(in the rows, 100 means zero)
Each row of numbers belongs to one of the objects below and depends on some of the facts about them. Some rows are named. Which object is each other row?

Some objects and their rows:
K332: [105,127,118,92,106,128,88,83,100,107,120,88,91,116,116,90,108,128,93,83,85,99,112,117,81,137,69,123,109,102,103,87,81,83,113,95,70,93,110]
K947: [109,135,116,144,114,60,116,80,88,99,99,106,82,138,127,70,133,101,106,91,74,125,115,107,80,102,61,102,120,78,76,98,87,88,119,97,92,91,105]
K127: [92,119,110,105,107,127,75,88,98,103,116,82,106,115,116,95,81,120,93,89,88,124,103,112,86,131,66,117,119,99,117,97,78,81,117,96,65,91,98]
K100: [95,123,112,85,107,130,94,84,100,109,119,90,97,114,110,88,110,114,95,95,80,104,114,127,82,139,71,119,110,101,116,81,80,85,115,96,75,93,110]
K251: [116,142,109,137,114,71,103,85,92,100,94,105,75,137,125,59,159,111,105,95,71,122,132,112,89,110,72,114,128,75,63,103,84,88,117,91,78,90,103]
K133: [99,129,118,90,104,128,94,85,101,107,119,88,94,115,115,83,108,115,95,96,78,116,117,120,83,142,72,126,112,105,111,87,76,87,112,89,69,97,111]
K823: [113,143,113,133,117,68,99,85,89,106,98,104,66,136,123,62,157,110,105,88,72,107,126,114,86,112,70,109,125,77,63,100,87,87,120,95,86,89,103]
K791: [85,125,119,98,105,118,96,81,97,111,123,87,115,110,118,86,84,102,91,98,77,120,109,112,82,128,65,120,108,106,107,78,80,85,117,96,70,96,104]
K18: [103,127,117,92,107,128,88,83,102,105,118,88,93,115,117,91,104,125,96,88,82,101,113,119,83,131,71,124,107,100,107,84,82,84,112,91,67,92,110]
K225: [96,128,117,86,105,124,92,85,101,106,119,87,91,115,116,84,104,113,96,96,78,112,115,122,83,140,71,124,108,103,109,85,79,87,113,87,69,95,108]
K15: [85,124,116,96,104,122,100,80,97,110,121,88,118,111,118,85,88,102,91,100,79,117,109,115,81,124,67,118,107,104,108,74,80,84,117,97,70,93,105]
K767: [112,143,112,134,117,69,101,85,89,105,98,104,67,137,123,61,157,109,105,91,71,110,128,114,87,113,72,110,126,77,68,101,87,88,119,95,85,89,104]
K270: [99,140,102,139,112,81,107,86,90,102,87,103,77,136,129,49,131,100,104,92,82,106,127,110,87,104,75,100,134,75,64,101,88,87,123,98,78,78,96]
K475: [98,116,109,100,112,134,68,86,98,103,112,83,104,117,113,104,80,122,98,93,83,124,104,120,91,128,72,116,115,92,124,92,78,81,112,89,67,92,103]
K375: [113,152,116,137,117,74,104,87,90,103,101,103,68,130,122,55,155,114,106,88,69,114,131,116,85,107,72,107,127,77,76,102,90,88,122,89,87,87,104]
K8: [86,121,116,98,104,113,91,89,101,106,121,83,103,111,114,88,84,108,95,100,82,124,101,117,86,128,64,119,116,106,118,96,77,85,120,99,66,93,97]
K973: [110,143,114,129,117,64,105,86,91,105,94,102,66,138,126,59,144,97,110,101,64,119,129,118,91,113,75,112,129,77,71,97,82,90,117,89,82,90,105]
K783: [111,137,110,131,118,72,100,85,86,109,100,107,69,135,116,61,166,111,104,86,75,99,125,118,86,114,69,102,127,77,72,98,88,86,123,104,94,87,106]

Some facts about the objects:
K11 nifum K419,K761,K407,K416,K298
K112 nifum K147,K781
K113 nifum K786,K973,K964
K127 nifum K196
K141 nifum K761,K454,K450
K144 nifum K773
K152 nifum K526,K298,K129
K154 nifum K116
K167 nifum K630,K205,K100,K498
K18 nifum K700,K896
K184 nifum K366
K185 nifum K366,K560,K494
K20 nifum K773
K201 nifum K100
K216 nifum K695,K300
K226 nifum K450,K166,K235
K227 nifum K539,K390,K389,K622,K147,K662
K251 nifum K622,K585,K731
K270 nifum K761,K326
K282 nifum K630
K29 nifum K205,K289,K730,K104,K432
K306 nifum K289,K945
K31 nifum K814,K390,K95
K332 nifum K289,K470,K355
K334 nifum K695,K908,K568,K577
K337 nifum K781
K356 nifum K264,K355
K375 nifum K72
K396 nifum K638
K399 nifum K730
K412 nifum K876,K166,K214
K417 nifum K261
K440 nifum K366,K278,K100,K15,K450
K441 nifum K222,K78,K781,K225,K463
K462 nifum K133,K622,K730
K475 nifum K786,K560,K896,K794,K494,K297,K326
K490 nifum K978,K235
K496 nifum K635,K536
K524 nifum K560,K78,K876,K773,K274
K556 nifum K477,K326
K563 nifum K750,K344,K129
K567 nifum K261,K77,K731,K450
K570 nifum K438
K655 nifum K343,K95
K668 nifum K278,K818,K355
K679 nifum K133,K936
K710 nifum K973,K585,K147
K716 nifum K162,K248
K723 nifum K209,K768,K15
K738 nifum K683,K768,K936
K746 nifum K222,K973,K964
K753 nifum K378,K539,K730
K759 nifum K378,K450
K767 nifum K394,K403,K389,K416,K451
K783 nifum K630,K343,K166
K802 nifum K261,K477,K438,K731,K454
K806 nifum K116,K818,K104
K820 nifum K72,K773
K821 nifum K791,K864
K823 nifum K24,K818,K416,K646
K848 nifum K419,K794,K908,K728,K288
K870 nifum K494,K728
K873 nifum K419,K61,K284
K895 nifum K978,K128,K730
K926 nifum K162,K946,K936,K77
K929 nifum K700,K526,K95,K300,K342,K288
K943 nifum K945,K908
K947 nifum K946
K950 nifum K205,K638,K365
K967 nifum K365,K78,K908
K968 nifum K261,K609,K116,K728
K984 nifum K786,K366,K990,K371
K987 nifum K750,K300
[K100,K11,K112,K127,K128,K129,K133,K147,K15,K152,K162,K166,K18,K184,K185,K196,K20,K201,K205,K208,K209,K225,K226,K235,K24,K248,K261,K264,K278,K282,K284,K289,K297,K298,K300,K306,K31,K326,K332,K337,K343,K355,K356,K365,K366,K371,K378,K389,K390,K394,K396,K399,K407,K416,K417,K432,K440,K441,K450,K451,K454,K462,K470,K475,K477,K478,K490,K494,K498,K513,K524,K526,K539,K556,K563,K565,K568,K577,K585,K609,K61,K622,K630,K633,K635,K638,K646,K650,K655,K662,K668,K683,K695,K700,K710,K716,K728,K730,K738,K741,K746,K750,K753,K759,K761,K768,K77,K773,K786,K791,K794,K8,K806,K814,K818,K821,K848,K864,K870,K873,K876,K884,K895,K896,K926,K936,K943,K946,K950,K964,K967,K968,K978,K984,K994] dropek a
[K104,K113,K116,K141,K144,K154,K167,K214,K216,K222,K227,K251,K270,K274,K288,K29,K334,K342,K344,K375,K403,K412,K419,K438,K463,K496,K536,K560,K567,K570,K679,K7,K72,K723,K731,K767,K78,K781,K783,K795,K802,K820,K823,K908,K929,K945,K947,K95,K973,K987,K990] dropek b
stosam K184 <- K104,K185
stosam K416 <- K112,K536
stosam K326 <- K113,K20,K205,K334,K462,K683,K700,K781,K8,K814
stosam K264 <- K116,K61,K884
stosam K162 <- K127,K416,K462,K513
stosam K964 <- K127,K646
stosam K738 <- K15,K20,K248,K264,K29,K300,K31,K365,K394,K417,K438,K451,K462,K609,K61,K638,K646,K753,K768,K781,K896,K945
stosam K650 <- K154
stosam K947 <- K154,K463,K994
stosam K791 <- K167,K31,K650
stosam K884 <- K167,K205,K964
stosam K984 <- K184,K300
stosam K490 <- K226
stosam K795 <- K226,K270,K896
stosam K741 <- K227,K635
stosam K371 <- K227
stosam K222 <- K248
stosam K478 <- K248,K563,K768
stosam K565 <- K278
stosam K633 <- K278
stosam K227 <- K282
stosam K113 <- K282,K650
stosam K129 <- K282
stosam K289 <- K284
stosam K638 <- K29,K306,K585
stosam K248 <- K306
stosam K208 <- K334,K451,K947
stosam K144 <- K355,K635,K7,K728,K741,K947
stosam K451 <- K371
stosam K306 <- K396
stosam K15 <- K441,K563,K650
stosam K394 <- K450
stosam K536 <- K475
stosam K61 <- K490
stosam K20 <- K513,K556
stosam K366 <- K563
stosam K462 <- K565
stosam K943 <- K646
stosam K609 <- K700
stosam K513 <- K728
stosam K205 <- K768,K8
stosam K226 <- K78
stosam K781 <- K791,K984
stosam K731 <- K794
stosam K908 <- K8
stosam K7 <- K945
stosam K585 <- K984
stosam K399 <- K987
stosam K209 <- K994

Rows to name:
No name comes twice in this set of rows, the named rows included.
[84,126,119,95,105,121,92,81,97,114,124,86,112,108,118,79,88,104,90,96,78,110,111,112,83,127,68,121,110,108,99,75,81,84,117,100,67,92,105]	K638
[105,138,116,149,116,63,109,90,88,107,101,102,87,136,124,52,140,107,100,93,79,115,123,103,87,104,68,106,149,90,69,112,81,86,124,118,80,87,106]	K29
[102,136,109,140,119,70,81,88,82,108,98,100,75,135,116,65,140,91,106,96,68,139,124,112,89,123,70,103,134,78,79,105,80,89,122,91,91,94,96]	K536
[97,152,128,101,109,140,101,89,102,107,128,85,93,99,114,68,103,125,97,90,73,120,121,124,76,128,74,119,110,105,131,88,90,87,122,74,76,90,107]	K773
[95,124,116,85,106,126,91,84,98,111,121,89,89,114,110,87,112,114,95,91,82,101,112,125,80,144,69,119,109,104,112,83,80,85,117,97,78,94,109]	K630
[108,134,118,145,119,60,106,81,89,101,97,103,93,139,131,74,119,100,107,100,66,125,116,107,91,89,67,107,125,75,74,92,86,86,116,97,81,89,105]	K113
[95,145,111,136,114,83,106,80,82,112,93,104,83,133,128,43,132,82,103,95,72,113,136,106,82,115,77,102,130,82,58,85,85,91,119,93,89,85,101]	K795
[93,125,118,101,108,125,74,79,95,112,122,84,104,114,122,89,82,117,91,82,84,102,108,106,82,128,67,120,108,103,95,80,83,81,114,96,69,91,103]	K943
[102,122,111,89,108,134,90,84,100,106,118,90,98,116,112,93,112,127,94,88,85,98,112,123,83,132,70,119,109,98,114,83,83,83,114,98,73,92,112]	K201
[82,127,114,96,103,129,93,85,98,108,116,84,106,112,120,75,77,102,93,96,86,113,110,113,82,131,71,116,117,107,107,84,79,85,118,96,65,89,99]	K61
[82,124,115,98,104,114,94,89,101,108,120,83,106,109,117,83,80,107,93,99,84,117,101,116,86,125,66,118,119,107,112,93,78,85,121,102,62,91,97]	K768
[113,142,113,132,117,63,98,87,90,105,99,103,57,137,123,62,153,112,107,88,74,102,122,115,88,112,70,108,128,77,66,105,87,87,121,97,84,86,102]	K987
[83,127,116,98,104,130,90,81,95,113,118,86,111,110,118,79,81,101,92,96,81,114,112,111,81,131,71,118,112,106,101,78,79,85,116,94,69,92,102]	K264
[110,138,96,134,108,72,105,85,93,97,91,109,80,128,120,59,179,113,99,94,75,131,131,115,87,112,67,110,116,66,64,102,88,87,123,90,79,89,94]	K567

The same objects again, as new rows of numbers:
Some rows with their names:
K823: [103,97,137,110,100,99,105,99,85,91,76,103,95,111,96,94,127,114,61,98,70,79,95,80,107,96,101,109,111,143,109,103,97]
K984: [102,112,86,80,90,109,85,81,92,103,131,87,108,102,107,106,89,98,106,112,138,119,106,73,96,93,106,103,99,76,75,90,112]
K524: [106,88,86,85,90,88,92,81,97,107,94,87,89,102,102,102,96,104,105,122,124,102,81,81,98,107,92,86,114,111,86,109,117]
K633: [100,81,88,95,98,91,98,97,101,101,86,80,95,103,90,110,93,99,111,118,121,110,95,82,106,105,98,88,104,110,92,112,108]
K29: [104,133,124,99,75,101,102,101,84,92,114,110,99,106,109,83,117,100,82,91,58,72,123,76,80,84,123,114,98,114,124,86,94]
K356: [101,80,91,92,89,83,102,82,107,104,92,75,101,99,91,103,99,97,107,112,114,111,89,80,105,110,99,85,109,106,84,106,112]
K609: [100,116,86,94,70,81,97,106,92,99,130,90,93,102,104,99,79,88,117,98,103,103,115,77,66,93,119,78,81,75,109,94,99]
K8: [105,106,91,85,107,106,90,100,97,100,110,93,104,88,97,104,59,83,82,103,114,124,91,83,98,79,128,84,107,82,69,98,100]
K795: [104,99,131,115,105,113,104,108,82,86,69,109,95,111,94,99,121,112,72,104,78,70,113,81,109,92,100,114,105,144,115,110,88]
K556: [103,107,74,81,100,89,84,99,95,109,127,90,100,92,98,101,88,96,93,102,123,117,97,81,92,87,108,83,103,80,74,92,110]
K994: [107,103,75,86,97,105,89,104,106,105,122,80,103,97,97,101,86,91,105,106,123,110,108,76,104,84,109,94,98,81,82,96,102]
K201: [102,80,90,94,91,84,103,81,100,105,90,79,100,100,93,102,96,97,108,116,116,107,95,80,104,109,98,85,111,107,81,106,111]
K973: [106,98,137,119,93,102,109,113,70,94,74,113,91,107,100,103,110,118,66,98,75,66,114,85,118,91,94,104,107,150,100,111,81]
K133: [101,77,93,105,91,84,107,98,100,111,86,77,106,98,89,114,90,99,109,112,117,117,105,85,112,105,101,86,96,114,85,108,100]
K438: [104,130,127,119,84,101,99,124,70,87,113,118,94,113,105,93,105,101,80,87,62,63,133,79,76,78,120,104,81,113,134,91,79]
K216: [102,96,134,106,107,108,101,108,88,83,71,109,83,111,93,96,122,116,62,99,75,73,93,80,107,94,98,110,111,141,117,110,95]
K141: [106,98,135,116,104,99,103,98,80,91,82,107,97,113,97,95,127,114,61,102,74,77,97,83,103,96,100,106,111,146,110,99,95]
K950: [101,82,90,86,87,84,101,78,105,106,91,77,96,100,97,101,96,98,108,116,116,108,89,80,104,111,96,86,115,108,82,107,114]

Which object is each row?
No name comes twice in this set of rows, the named rows included.
[100,114,132,106,94,120,102,107,81,94,102,103,108,100,98,94,112,101,69,85,76,79,138,69,117,82,112,118,103,112,86,92,78]	K104
[102,106,84,83,86,104,94,88,99,108,125,80,115,100,103,104,91,92,115,110,125,120,110,73,101,92,111,104,97,80,80,91,109]	K490
[109,123,131,94,114,120,90,108,85,86,99,121,87,93,104,84,89,97,32,88,64,82,90,80,99,70,128,103,122,115,91,93,89]	K334
[102,82,92,92,94,80,98,83,101,102,98,77,99,103,93,105,102,104,100,111,120,113,80,82,97,110,96,83,107,106,87,103,114]	K968
[106,108,79,88,91,102,90,101,95,109,128,86,101,96,103,103,84,94,103,105,127,105,115,75,104,88,103,89,101,77,70,95,100]	K371
[109,117,123,106,103,118,95,106,85,93,115,103,102,105,102,86,117,105,57,91,76,76,121,74,109,77,110,115,108,112,98,86,86]	K154
[106,79,87,96,96,90,99,97,103,105,90,79,95,101,93,105,89,99,102,115,114,106,90,84,107,100,101,83,106,108,93,109,105]	K208
[104,108,85,86,95,115,90,98,98,102,120,84,109,100,98,109,82,91,108,110,130,120,111,75,105,87,112,102,96,78,80,97,102]	K650
[101,113,84,97,68,88,97,106,90,100,130,89,101,102,102,99,81,85,129,107,109,99,131,75,69,92,120,83,78,73,108,92,97]	K15
[101,108,104,89,89,134,97,89,96,94,124,79,118,111,106,114,79,96,114,116,143,126,119,70,100,96,113,115,85,75,86,96,101]	K884
[103,116,141,114,97,128,103,109,75,87,105,105,108,109,101,97,110,104,68,88,82,77,139,69,108,83,107,117,99,114,93,92,77]	K116

Now the same objects, written a new way:
Some objects and their rows:
K679: [100,107,97,103,95,110,82,105,110,79,113,104,101,103,107,100,93,100,104,97,94,106,96,102,104,109,95,83,93,94,112,107,99,95,106]
K746: [103,112,90,106,94,99,90,108,103,96,114,102,96,103,92,104,99,97,103,111,91,106,97,105,96,103,87,101,96,92,109,101,94,91,113]
K356: [102,107,88,106,96,103,91,109,96,115,109,103,97,100,96,103,98,97,104,106,93,106,108,103,99,102,89,103,95,92,106,104,91,91,112]
K306: [100,108,91,106,98,102,91,104,101,106,104,101,97,101,92,104,99,98,105,109,94,105,109,101,100,101,87,101,91,93,103,104,93,90,113]
K570: [99,108,100,103,96,108,84,106,109,80,117,102,98,101,109,99,94,100,104,97,96,106,95,99,102,108,95,82,91,96,115,109,99,98,105]
K820: [99,110,108,103,99,106,84,107,108,72,116,102,100,102,104,99,92,101,104,100,94,104,91,100,101,108,93,72,94,96,113,108,98,96,105]
K144: [94,109,110,103,101,108,85,106,114,68,116,100,102,103,101,97,94,104,104,102,97,105,92,96,104,107,91,76,87,94,112,110,98,96,106]
K821: [103,112,90,105,95,103,90,110,101,105,111,101,98,101,94,103,99,97,103,108,93,106,102,106,99,103,89,101,98,92,105,103,94,89,112]
K31: [103,115,94,106,94,104,90,101,108,93,103,100,96,101,90,106,101,99,106,112,92,106,107,106,97,103,90,107,96,96,104,101,100,89,112]
K750: [103,116,92,106,98,107,92,111,103,103,110,97,102,99,95,99,105,96,102,106,95,104,103,95,105,103,92,99,101,92,104,106,104,88,106]
K964: [102,116,91,105,96,101,92,107,107,101,109,96,97,104,95,101,104,100,101,109,99,105,96,93,101,102,88,106,88,91,106,105,106,91,107]
K973: [102,112,98,104,96,106,85,105,110,70,117,100,101,105,109,95,97,101,101,98,97,105,89,88,106,107,94,80,92,93,115,110,109,98,100]
K728: [100,117,95,105,96,101,92,108,104,108,107,95,94,100,99,103,106,97,102,105,100,105,102,93,100,102,91,107,91,96,103,107,107,92,105]
K344: [100,112,106,104,99,112,85,105,109,72,114,99,103,100,107,95,97,101,103,96,95,104,97,92,107,107,96,77,96,95,112,111,107,95,101]
K403: [102,108,95,104,95,110,86,102,108,76,114,102,100,101,109,94,96,102,103,97,97,105,99,89,105,106,95,83,91,94,117,111,107,98,101]
K209: [97,110,85,105,98,106,90,111,105,111,108,96,100,103,97,101,103,97,102,106,100,106,102,98,107,102,88,104,87,89,102,106,97,90,110]
K355: [102,111,88,106,97,102,91,105,99,113,100,98,95,102,100,101,101,98,103,104,100,105,107,92,103,100,89,107,89,93,103,107,105,92,105]
K539: [106,111,79,107,93,105,90,107,102,106,107,101,99,103,98,99,103,97,101,106,96,106,102,95,104,102,90,108,95,88,107,105,105,90,106]

Rows to name:
No name comes twice in this set of rows, the named rows included.
[104,117,91,106,95,105,90,103,108,98,101,97,98,101,94,103,106,99,104,109,96,105,103,98,102,102,91,106,94,93,103,103,108,89,107]	K814
[98,111,101,105,99,108,86,103,114,66,115,98,103,105,105,93,97,103,102,101,100,104,90,86,108,106,92,77,85,92,114,111,105,97,102]	K222
[101,110,87,106,99,104,91,106,100,114,102,98,101,103,97,100,102,98,102,105,99,105,105,94,106,100,88,102,88,90,102,106,104,90,105]	K205
[101,115,84,105,95,103,90,108,103,114,102,95,95,103,103,104,105,96,102,103,103,106,101,96,102,102,91,109,88,93,100,105,107,91,105]	K450
[96,109,102,102,97,110,82,103,114,75,110,100,99,102,106,100,95,102,106,100,97,106,95,99,105,108,94,84,87,95,110,108,101,96,106]	K947
[97,110,105,103,99,109,85,101,112,73,110,99,100,102,106,98,96,103,104,100,98,105,96,93,105,107,94,82,88,95,111,110,104,96,103]	K7
[105,112,89,107,94,101,91,108,103,96,111,101,98,103,94,103,99,98,102,111,93,106,99,102,98,103,87,102,97,91,107,102,97,90,111]	K337
[100,105,98,104,94,108,85,101,109,74,115,105,97,100,104,98,92,102,105,100,91,106,103,100,100,107,94,83,94,96,118,108,97,98,106]	K767
[99,115,94,106,94,100,91,107,107,105,108,98,89,101,96,108,102,98,105,109,96,107,103,104,94,103,89,109,92,98,106,103,97,92,111]	K556
[101,113,98,106,96,99,91,112,101,100,114,101,96,102,92,105,98,96,104,110,92,106,96,108,94,104,87,95,98,94,105,102,90,90,114]	K524
[102,115,98,105,95,102,90,106,107,104,103,100,93,100,94,106,101,100,104,109,95,106,104,105,99,103,90,106,94,96,104,103,101,90,110]	K127
[106,116,105,104,90,98,89,108,110,103,107,103,87,101,90,108,99,106,103,113,93,106,101,105,99,104,89,112,96,95,110,104,104,90,107]	K112
[96,112,87,105,99,103,92,112,102,113,112,94,100,104,99,100,105,97,101,105,102,105,98,91,105,101,88,102,84,90,103,107,97,92,107]	K366
[105,114,89,106,96,100,91,109,102,98,112,100,100,104,96,100,101,97,100,108,95,105,97,98,102,102,88,99,96,90,106,104,102,90,107]	K225

